[ 22  12  -8 -21   7  -3  25   3  -6  -2  21   7   8  17  17  16  21   3
   4 -16  16 -19   4 -35  14   0  71  13  -6  12  10   8 -14  36]
P
[-18 -19   5  29 -10  16  -3  12 -14  16  13 -34   2  -1 -20 -14   0  18
   1  -3  15 -13 -13  -2  20   2  25 -17  19  11 -21 -14   1 -21]
T
[  3   0   7   0   1 -30   8 -32  -5   0 -30  25   0  -9  21  -7  21 -20
 -34  12  -7   3 -21  -2 -38  -7 -64 -21   0 -26  18  20  -6  -6]
A
[-32   1  20  34  14 -13   6   8 -17 -23   9  19   6   4 -27  15 -15 -13
  11 -10  18 -25 -13  -4 -13  14   4 -14   9  22 -14   7   0 -26]
E
[-23 -21   9  16 -25  18  -9  11  -7   9  12 -37  15  -9 -33  -4   9   2
  -2   0  23 -17 -10  15  20 -18   7   7  26  27  21  -2  21 -50]
H
[ -6   7  -2  24  17 -25  10 -19 -22 -17  -7  34 -17  22 -16  19  17  13
  -3 -14 -14  18 -18 -26  -4  -3  41 -12 -16 -23 -22  -3 -11  23]
T
[  2 -15  17 -19 -12  -2 -17  -9 -57  14  37   3   1 -28  45   5   0 -48
 -28  -8   9 -32  -3 -23   5  -7 -27 -14   7  21  23  22  -8  -4]
B
[-40   5   8  11   0 -21  18  32   5 -15 -20 -33  20   4  13 -29   6  53
  -4   1  31  12   5 -17  -6   4  11  -6  -4 -26 -13 -10 -19 -19]
H
[ -4  -6  -3  13  -3   1 -25 -31  18  10   7 -14   4 -21  -8  13   6 -19
  -5  17   4 -35  -1  27  13  11 -58 -20  19  55  14   5   8 -63]
T
[ 13  20  17 -11  19 -22   8  -6  -1  -4 -18  20  10   1  49 -21   7   9
 -19   0  12  12  -6 -19 -31   2  -8  -5 -13  -8  -3  23 -22  15]
E
[-13   6 -10  19   3 -21  19  24  -1  -4   1  28  -1  35 -24  20   6   8
  10  -8  10 -23 -28 -12 -10  13  48  -4   8 -16 -12   3  -2   4]
P
[ 20  -9  24 -29 -12  40  -1  14  -3  40  12 -39  -2   3  11 -26  20   5
 -16 -13   4   9 -24  -6  20 -10  51  -8   5  -3   8   2  15  25]
W
[-17   5 -18  30 -18   2   2  19  33   4  -6  -7  13  22 -19  -9   0  21
  21  16  13  -9 -17  17  -3   8   1  16  18   8  -2  -1  11 -18]
P
[ 14   3  15   4  13  13  -1 -48  -6  -7  10 -27  10 -35  32 -11   3  16
 -21  13 -19  13  11 -22  -8  -7 -50 -16 -14  -1 -18 -16  -8  21]
A
[ 22  15   8  -6  23 -53  15 -49 -15 -23 -14  52 -19  10  21  21  36 -18
 -18 -14 -15   3 -13 -32 -18  -7  14 -18 -14  -8  12  25 -25  23]
T
[  7  -1  -2 -10   7  -1   1 -22 -27 -17   9  28 -10  -5  21  10   5 -14
 -12 -17 -12  11  -8 -13   5  -1  23 -14  -9   9   0   7  -7  38]
W
[-38  -7 -16  31 -16  10 -32  15  13  -7  -3 -15  17 -27   8 -17 -26  15
  -1  30  11 -13  19  19   4  21 -80  -8   6  25 -19 -10  -5 -46]
B
[-25 -16 -36  13 -12   1  -9  59 -22   5 -23   0  22  17  -1 -11 -19  13
   0  13  35 -16  48  19   8   6  52  20   2  28  -3  -7 -18 -13]
J
[-27   8  -6   3  21  -3  15  -1  41  -1 -12 -28  15   0 -29  12  18  32
  11   3  24 -23  32   7  29  30  -4  -9  -3  52   4 -25  -8 -51]
T
[-41  11 -13  17  11 -18  19  29  35  -1 -26 -20  30  -3  -4   0 -17  19
   6  27  38 -41  50  33  -1  37 -54  -2   3  39  -4 -17 -11 -73]
A
[  6  21 -15   3  12 -29  28  10  18   7 -29  14   8  21   2  -4  10  18
  -5  -8   7   9  -2 -11 -17  14  -7 -10 -22 -42 -17  25  -8  12]
C
[ 10   6  21  -9   1  11  30   3  38  20  -9 -43  -5  26 -20  -3  35  48
   6  -8  15   5  -3 -25  18  -2  71  10   1   6  -1 -11   1  10]
T
[-46  -2  -5  43  14 -27  -2 -14 -14 -45  -9   4   1 -15  10 -16  -5  25
  -5  -1   5   9 -12 -29 -10  22 -37 -50 -10 -28 -36  -6 -30   1]
T
[-30  11  14  24  14 -33   2  -9  -4 -23 -12  19  -3   1  -4   3  14   3
  -6  -4  -4  -1 -16 -23 -17  11 -48 -28 -13 -24 -15  -5 -16 -12]
B
[-34   3 -15  32 -10  -4 -18  -5  21  -9 -13  -9   7 -10  11  -8 -22  -7
   2  20   7  -9 -11  44  -6  24 -69 -24  23  31  -8  -6   5 -48]
W
[  6   2   8   6   0  -3   5 -31 -20  -1  35 -20   7 -18  -1  26  -4 -40
  -9 -14   2 -34 -23 -19   0   9 -25 -25   6  14  -3  28  10  -9]
C
[ 25  12 -20  -9  -1  38  -8 -35  -2  -5  31  -8   7 -13  18  18  17  -7
  -3  -7 -17  14  -4 -24  26  -9  16  14 -23  11   9   8   6  51]
P
[ 18  19   8 -22  19   6  13  -8   4  -8  11 -26  16  -8  62 -28  12  43
 -15   0   1  28  -2 -54  -3   4  17  -8 -29 -27 -13  -6 -25  69]
P
[ 10   6  -7  -6 -13  10  -1  -2  23  28  -8   8 -13  20 -23  21  22 -16
   0  -3  -5 -14 -29  35  12   1  13  -1  14  23   9  13  22 -24]
W
[ 27  28 -13  -3   6  27 -17 -23  43  41  -6  -3  12 -12  15  14   4  -3
  -4  16 -12   9  18  45  11   6 -48  17 -22  43  -5  20  18 -22]
E
[-18  -3 -19  21   1   9 -34  21  -8  17  -7 -13  18 -29  37 -38 -13  24
 -23  18   6   4  11  12   5  20 -86 -39 -16 -26 -34  -5 -18 -13]
B
[-11   8   7 -16   9   3 -19 -11  28   6  -5 -32  19 -28  47 -32   4  15
 -19  15   5  -7  -4  14  -2  31 -69 -52   0  10  -9  -1  -8 -25]
W
[-18   9  35  13  -5 -44  14   3  -4 -14 -17  18 -10  25  10  -9  12   0
  -6  -1  11  -6 -31 -32 -38  -4 -18  -5  13 -32  -1   5 -12 -10]
B
[  2  25   1   6  16 -14   8 -35  58   3 -27  -7  15  -7  -1   6  24  18
  -1  26 -10  -9  24  22 -15  14 -79  -8 -14  18   7  -2   4 -34]
A
[  7  -1  17   9 -12  27   1 -39   7  21  35 -47 -18  -9  -3  26   8  -7
   7  -7 -11   6  -8 -18  28  -9   5   5  -1  23 -12 -10  18  -1]
T
[-15   6 -21  -5  -1   5  -2  15  43   9   0 -26  28  -2   4  -1   4  18
   4  20  29 -41   5  18   7  33 -26  -9  18  39  11  -2  -1 -45]
P
[ -2 -14   9 -11  -1 -10 -16  10 -35  25  15 -18   7  -9  19  -3  18 -24
 -18  -7  13 -28  -1 -19   1   1   4 -38  -7  -1  -2  10 -12  -8]
J
[-26  -7  26  10 -17 -30   1  -8 -21 -19  20  -9   1  -6   5  19  -2 -24
  -4  -3  17 -24 -17 -16  -9 -11  -3  -4  20  10   9  13   3 -42]
H
[-14 -20 -21  -7  -5   0 -35  -3 -38   2  -3  11  18 -22  14   8   7 -47
 -28   7  12 -32  16  13   3   1 -34 -19  -1  35  33  16  -8 -32]
J
[ 20  26 -13  -6  -2  20 -13 -22  48  50  10 -28   3   4  -4  21  34  -4
   0   9 -19  -6 -35  24  14  10 -42  -8 -14   3  -2  13  28 -16]
P
[ -2  -3  30  26 -16 -13   1 -48   9   5   6   7  -3  -5 -24  17  18 -41
  -1  11 -14 -27 -25  10 -23 -16 -68  -7  20  15  27  14  28 -40]
A
[-11   0  32   0  -8  13  -5 -17 -23  -8  33 -21   4 -22  36   1 -19 -38
  -4  -8  14  -7 -12 -22  -9  -2 -20   5   5  21   1  22   6  -5]
E
[-10   2   5   5  11 -24   5 -26 -16  -7  11   9 -14 -10   8  29  12 -24
 -12 -11   1 -15 -12 -25   6  11  -8 -33  -9   7  -2  11 -12  -9]
T
[-11  14 -12  22   8  -1  41  28  25  -8 -29   9  -9  56 -61  22  11  51
  26  -8  13  15  21   0  22   1 114  43 -11  14 -16 -19  -2  17]
T
[-26  14  41  -5  33  -3  20  20  13  -9  -3 -47  30 -10  27 -42   0  43
  -3  -6  36   3   8 -36 -11  24   1 -21 -11   2 -20 -16 -23  -9]
E
[-17 -10 -18 -19  -6  36 -14  14  17  35   7 -32  17 -27   3  -5   4  -3
 -14   3  17 -24   8  39  38  28 -31 -27   3  50   5  -2   9 -42]
W
[  9  -9 -20  -7 -22  -4   6  15  -7  29  -9  -6  12  -3  32 -13 -20 -12
 -20   7  23 -13   1  10 -14   5 -27   4  16  -4   9  35   4 -12]
C
[ 16  -6  21 -15  -8   6  12 -42 -63 -30  33   5 -13  -9  10  24  23 -15
 -19 -31 -16  24 -23 -56   9 -46  74  23 -14  -8  10  15  -1  59]
H
[-25   1  29  15  25 -14  -1 -39 -31 -69  12   3  17 -34  36 -21 -13  -7
 -13  -7   9  10 -13 -51 -28   8 -29 -27  -6   4 -20   1 -29  17]
E
[  9  -3  22   9  -2  24 -12 -24 -11 -10  32  -6  10 -18   9   6 -12 -20
   3  -3   7 -16   2  -8   3  -8  -3  11  12  41  -4   8   9 -11]
E
[  1  -5 -11  11  16  -6  10  -7 -26 -44 -17  18  18 -16  29 -30 -13  37
 -15  13   3  15  38 -24 -17  -2   5  -2 -15 -10 -18  -9 -33  48]
A
[ -7   3 -19  23   7  10   5   1  20  19 -11  -4  17 -11 -24   9   1   8
   1  17   7 -24  36  42  17  11 -54  -3  -7  36   0 -11   7 -39]
A
[ -5 -24  36  -4 -24   7  29  32  -4  40  20 -70   8   5  -3 -24  -9  -1
   0 -15  42 -33 -18 -22  -7   0  16  -4  43  -6  10   9  18 -24]
C
[-35  33  17  24  30 -53  37 -30  39 -37 -33  -2  -2  20   1  10  20  33
  11   1   7  13   3 -23 -18  23 -24 -14 -14  -1  -8 -17 -21 -15]
T
[ 25   8  -2   2 -18   7  15 -14  10  31  -8  17 -12  20 -23  41   8 -27
  -4  11 -13 -17   2  32  -3 -17   8  39   2  23  10  21  27 -10]
A
[  3 -27  -3 -13 -14  39  14  14 -26  15  23 -47  13 -18  -7 -18  -5   3
  -7 -21  20  -1   5 -30  21  -5  35   9   5   6   7   7   8  24]
C
[ 26  12   3 -18  -3  -2 -17 -38  -1  26   5  21 -19  -6  13  26  34 -30
 -20  -3 -28   6 -17  -8   2 -13 -49  -2 -21  -4  11  18   8   2]
B
[  1   5  22   6  11  -1   0  -1 -21 -13  11   2  16 -16  38 -23 -13  -8
  -8  -5  16  -1   4 -20 -12  -1  -2  -5  -5  13  -7  16 -14  10]
E
[ -4   7 -30  13 -10  13  -7 -26   7   0   0 -19  21 -30  31  -3 -27 -10
 -10  14  -2  16  16  14   1  11 -81   5 -13  11  -8  18   7  -2]
C
[ -12  -15   -4    2   -4    6  -21  -21  -36   -2   19  -34   24  -54
   55  -27  -22  -26  -40    3   12  -15  -19  -20  -15   15 -102  -51
    7  -14   -1   24   -8  -14]
C
[ 51  -8  13 -24 -22  21  32  -5 -16  42  24  -9  -7  28 -23  19  18 -18
   0 -27   2  -5 -14 -22  14 -32  90  42  11   7  16  27  28  35]
C
[ -8  -5 -17  21 -18 -14 -18 -12 -18  -6  -7  34  -9  -5  33  -2 -26 -25
 -11  14  -7   3 -18  33 -17   4 -39 -13  19  14 -10  14   0  -8]
W
[-23  -6  40  24   6 -17  -2  14 -18  15  15  -8   7  -4   3 -13  -6 -25
  -4  -9  32 -36 -37  -3 -22  11 -37 -39  26   1  -6  15   3 -51]
E
[-19   3   3  10  13  17  15  18  11 -28  -6 -31  21   8   7 -40   9  67
   3  -2  15  28  -9 -46  -6   8  39  -4  -9 -33  -6 -23 -16  56]
P
